Below is a small trained network, with its code and all its weights. Each question gives an input and a target symbol and asks what happens when units are switched off, that is, made to give their printed mean instead of their output.

import numpy as np


def w(rows, s, z=0):
    codes = np.array(rows[::2]) - 128.0
    scale = np.full(codes.shape[1], s)
    scale[-1] = z or s
    return codes * scale


def f(y):
    return y / 2 * (1 + np.tanh(0.7978845608 * (y + 0.044715 * y**3)))


def softmax(a):
    e = np.exp(a - a.max(-1, keepdims=True))
    return e / e.sum(-1, keepdims=True)


def log_softmax(a):
    a = a - a.max(-1, keepdims=True)
    return a - np.log(np.exp(a).sum(-1, keepdims=True))


def net(x, mask):
    ids = ['βδεζηθμπστψω'.index(c) for c in x.split()]
    T = len(ids)
    res = E[ids] + P[:T]
    u = 0
    for l in range(3):
        q, k, v = (res @ M[l].T for M in (Q, K, V))
        z = softmax(np.where(np.tri(T) > 0, q @ k.T / 3**0.5, -1e9)) @ v
        res = res + np.where(mask[u], z, O[l][:, -1]) @ O[l][:, :-1]
        u += 1
        y = f(res @ A[l][:, :-1].T + A[l][:, -1])
        res = res + np.where(mask[u : u + 12], y, B[l][:, -1]) @ B[l][:, :-1]
        u += 12
    return log_softmax(res[-1] @ U[:, :-1].T + U[:, -1])


Q, K, V, O, A, B = {}, {}, {}, {}, {}, {}
E = w([
[67,126,82,63,113,147],'β',
[169,95,53,117,83,114],'δ',
[99,97,113,137,149,216],'ε',
[153,123,77,61,112,118],'ζ',
[153,104,30,82,132,111],'η',
[156,80,143,144,132,182],'θ',
[123,115,155,57,130,140],'μ',
[82,83,201,93,124,172],'π',
[121,96,47,151,147,168],'σ',
[229,200,183,160,101,36],'τ',
[58,101,133,78,248,111],'ψ',
[151,63,77,127,20,181],'ω',
],0.011)
P = w([
[127,167,115,134,8,146],'0',
[138,23,157,83,157,118],'1',
[145,47,131,93,187,164],'2',
[137,52,73,114,187,158],'3',
[132,64,55,129,195,174],'4',
[117,69,48,159,188,168],'5',
[118,64,31,166,188,165],'6',
[107,71,35,163,178,163],'7',
[121,82,4,136,169,159],'8',
[138,64,36,156,177,188],'9',
[96,63,54,143,181,199],'10',
],0.0044)
Q[0] = w([
[119,239,206,188,131,64],'0.h1',
[145,226,119,232,104,90],'0.h1',
[102,254,166,224,99,69],'0.h1',
],0.0057)
K[0] = w([
[121,44,27,54,72,198],'0.h1',
[14,54,119,32,137,164],'0.h1',
[84,36,46,3,133,218],'0.h1',
],0.0053)
V[0] = w([
[242,209,218,239,140,83],'0.h1',
[113,21,185,162,183,193],'0.h1',
[74,170,255,64,171,97],'0.h1',
],0.0053)
O[0] = w([
[34,154,207,254,36,77,5],'0.h1',
[70,5,178,82,64,149,187],'0.h1',
[59,125,200,68,156,7,77],'0.h1',
],0.0072,0.0029)
A[0] = w([
[4,137,128,152,226,140,189],'0.n1',
[128,173,64,84,159,110,154],'0.n2',
[210,207,144,188,64,127,210],'0.n3',
[142,65,148,46,119,196,210],'0.n4',
[178,32,93,69,253,25,1],'0.n5',
[105,67,123,155,25,124,181],'0.n6',
[175,67,118,113,134,208,141],'0.n7',
[126,89,137,112,153,157,125],'0.n8',
[99,40,62,59,109,129,211],'0.n9',
[191,217,199,71,24,104,243],'0.n10',
[118,63,62,121,206,111,170],'0.n11',
[164,75,145,156,180,159,118],'0.n12',
],0.0065,0.0036)
B[0] = w([
[210,174,95,95,173,67,163],'0.n1',
[186,183,142,149,182,152,155],'0.n2',
[182,132,162,147,24,122,130],'0.n3',
[117,63,65,40,177,135,252],'0.n4',
[40,132,178,156,49,212,168],'0.n5',
[99,35,187,193,112,204,146],'0.n6',
[100,86,2,45,115,140,220],'0.n7',
[126,93,94,75,109,138,162],'0.n8',
[145,69,138,89,240,233,254],'0.n9',
[186,128,170,15,42,17,129],'0.n10',
[118,167,131,38,175,180,212],'0.n11',
[71,165,75,57,58,109,158],'0.n12',
],0.0047,0.0086)
Q[1] = w([
[99,254,166,217,85,34],'1.h1',
[156,142,124,89,190,152],'1.h1',
[106,148,180,101,163,125],'1.h1',
],0.0081)
K[1] = w([
[89,4,85,30,226,175],'1.h1',
[142,189,193,132,162,27],'1.h1',
[254,194,161,70,166,124],'1.h1',
],0.0047)
V[1] = w([
[174,208,88,75,203,127],'1.h1',
[36,77,64,164,143,194],'1.h1',
[3,163,159,125,184,95],'1.h1',
],0.0073)
O[1] = w([
[251,117,135,186,159,89,244],'1.h1',
[163,162,187,97,123,190,211],'1.h1',
[123,109,122,102,207,149,2],'1.h1',
],0.011,0.007)
A[1] = w([
[48,122,79,133,105,85,194],'1.n1',
[159,157,102,178,171,167,172],'1.n2',
[106,109,221,114,88,225,5],'1.n3',
[107,127,87,254,180,145,186],'1.n4',
[133,149,103,147,117,19,206],'1.n5',
[132,43,48,108,147,129,104],'1.n6',
[183,92,100,137,162,157,152],'1.n7',
[77,136,33,78,152,131,64],'1.n8',
[156,204,70,145,71,119,174],'1.n9',
[158,50,103,115,136,65,155],'1.n10',
[83,148,125,57,112,184,104],'1.n11',
[173,46,140,106,166,161,80],'1.n12',
],0.0073,0.0022)
B[1] = w([
[199,38,224,135,223,157,132],'1.n1',
[163,89,197,138,167,82,164],'1.n2',
[160,206,45,13,111,140,170],'1.n3',
[144,199,160,73,161,31,134],'1.n4',
[116,224,73,120,31,169,136],'1.n5',
[79,213,229,105,130,33,236],'1.n6',
[166,141,194,137,199,71,235],'1.n7',
[69,51,194,124,14,65,173],'1.n8',
[150,70,120,252,86,245,140],'1.n9',
[103,192,88,59,227,36,174],'1.n10',
[122,120,83,32,46,105,187],'1.n11',
[144,195,208,83,194,149,254],'1.n12',
],0.0041,0.013)
Q[2] = w([
[50,205,138,236,84,80],'2.h1',
[113,187,114,252,57,81],'2.h1',
[196,213,114,140,191,39],'2.h1',
],0.004)
K[2] = w([
[75,55,216,57,253,148],'2.h1',
[98,137,209,34,164,135],'2.h1',
[175,164,136,112,132,62],'2.h1',
],0.0047)
V[2] = w([
[123,79,186,166,138,213],'2.h1',
[143,157,26,171,83,198],'2.h1',
[92,147,141,2,116,121],'2.h1',
],0.007)
O[2] = w([
[200,103,100,84,68,240,108],'2.h1',
[178,146,14,108,109,38,131],'2.h1',
[53,254,184,131,90,125,254],'2.h1',
],0.0068,0.0058)
A[2] = w([
[100,156,142,152,80,97,136],'2.n1',
[177,1,87,130,130,30,84],'2.n2',
[58,112,200,116,144,167,2],'2.n3',
[185,78,134,122,175,184,61],'2.n4',
[127,126,139,154,40,238,44],'2.n5',
[158,160,123,99,140,190,86],'2.n6',
[207,131,154,210,160,89,191],'2.n7',
[135,141,197,108,129,160,64],'2.n8',
[233,55,141,120,137,131,189],'2.n9',
[133,141,169,124,150,176,104],'2.n10',
[112,125,190,84,93,143,123],'2.n11',
[96,204,199,172,217,102,208],'2.n12',
],0.0076,0.0041)
B[2] = w([
[137,82,127,91,112,231,140],'2.n1',
[78,224,129,211,163,141,199],'2.n2',
[159,145,97,229,79,125,189],'2.n3',
[87,64,111,114,111,191,196],'2.n4',
[97,170,126,2,166,91,149],'2.n5',
[161,126,87,146,148,151,199],'2.n6',
[81,128,218,80,146,118,190],'2.n7',
[175,125,109,188,132,121,204],'2.n8',
[49,114,129,141,101,152,229],'2.n9',
[166,100,110,163,148,116,191],'2.n10',
[139,148,124,189,131,132,203],'2.n11',
[162,80,110,115,63,66,250],'2.n12',
],0.0079,0.014)
U = w([
[108,195,241,175,24,142,176],'β',
[178,103,55,100,80,80,69],'δ',
[199,93,102,180,113,139,134],'ε',
[115,212,127,139,187,74,3],'ζ',
[113,123,24,177,138,140,155],'η',
[148,115,149,94,92,2,202],'θ',
[125,53,192,65,139,135,160],'μ',
[206,225,141,96,181,160,43],'π',
[37,141,177,46,68,145,97],'σ',
[31,116,158,151,159,211,227],'τ',
[102,102,119,125,100,120,136],'ψ',
[114,56,79,123,104,218,127],'ω',
],0.0053,0.0031)

Each question gives the input, a string of symbols that net reads in full, and the target symbol t.
The units are the heads (3 rows each of Q, K, V and O) and the neurons (one row each of A and B). Each row of codes is followed by its name. A weight is (code - 128) times the scale printed after its matrix; where a second scale follows, it is the last column's (O, A, B and U).
mask holds one flag per unit, layer by layer, with each layer's heads first. A switched-off unit (its flag False) gives its mean, the last column of its rows in O or B, instead of its output. The means were averaged over made-up inputs and are rounded, as every weight is.
A unit's drop is (log p(t) with every unit on - log p(t) with that unit switched off) / (log p(t) with every unit on - log p(t) with every unit switched off).
The circuit of an input: a set's keep is (log p(t) with only the set's units on - log p(t) with every unit switched off) / (log p(t) with every unit on - log p(t) with every unit switched off). Starting from the 12 units with the biggest drops (on a tie, the unit counted first), units are removed one at a time, each time the one whose removal leaves the highest keep (on an exact tie, the one counted first), for as long as the keep stays at least 0.8.
circuit, biggest first: the units of the circuit, biggest drop first
unit that matters most: the unit with the biggest drop
k most important neurons: the k neurons with the biggest drops, biggest first
top k neurons in layer l: the k neurons of layer l with the biggest drops, biggest first
input η π ω ε μ ψ π π ω π ω, target τ: unit that matters most => 2.h1
input ε δ π π η τ σ β, target β: circuit, biggest first => 0.h1, 2.h1
input ζ ε β ε μ π ψ η, target ζ: 2 most important neurons => 2.n2, 0.n10
input θ π π ε τ, target β: circuit, biggest first => 2.h1, 0.n4
input ψ ζ ψ η ε, target ε: top 3 neurons in layer 2 => 2.n3, 2.n12, 2.n8
input δ π μ ε, target η: 2 most important neurons => 2.n2, 1.n9
input δ ε ε μ, target η: 3 most important neurons => 2.n2, 1.n9, 0.n3
input ζ ε ζ, target ζ: 2 most important neurons => 2.n2, 0.n10
input θ β τ, target β: top 3 neurons in layer 0 => 0.n9, 0.n4, 0.n3
input ψ μ δ ε ω ψ π σ μ, target ε: top 2 neurons in layer 0 => 0.n5, 0.n9
input π μ μ η ζ ζ π, target β: 2 most important neurons => 2.n3, 1.n8
input μ η β μ ε ε π ψ ζ π π, target θ: top 2 neurons in layer 0 => 0.n10, 0.n5
input η θ ε ω η μ π ε ζ, target τ: 2 most important neurons => 2.n2, 2.n9
input ψ β τ ε β ω τ β τ β μ, target β: circuit, biggest first => 0.h1
input δ π ε η π σ π ψ, target η: 3 most important neurons => 2.n2, 1.n9, 0.n3
input η π θ β ψ η β η ε ψ, target τ: 3 most important neurons => 2.n2, 1.n9, 2.n9
input η η ε ε, target τ: top 2 neurons in layer 2 => 2.n2, 2.n9
input π ε π ω, target β: top 2 neurons in layer 2 => 2.n3, 2.n11
input δ ψ ε β σ β β ω θ β, target η: top 2 neurons in layer 1 => 1.n9, 1.n12
input μ ε θ μ β ω, target θ: top 2 neurons in layer 0 => 0.n10, 0.n5
input ε ε π, target π: most important neuron => 1.n3
input π ε ε η β η ε σ ψ σ ζ, target β: top 2 neurons in layer 1 => 1.n8, 1.n6
input ψ η ζ, target ε: top 4 neurons in layer 2 => 2.n3, 2.n12, 2.n8, 2.n10
input β ε π ε ε ψ σ ψ, target μ: top 2 neurons in layer 0 => 0.n2, 0.n6
input η θ π η ε ε θ, target τ: 2 most important neurons => 2.n2, 2.n9
input π ε β ε ε δ π σ τ ε μ, target β: top 2 neurons in layer 1 => 1.n3, 1.n11
input β ε ω θ μ π θ τ ζ η, target β: top 2 neurons in layer 0 => 0.n4, 0.n7
input η ε β ψ ε ε δ θ ψ σ μ, target τ: 3 most important neurons => 2.n2, 2.n9, 1.n9
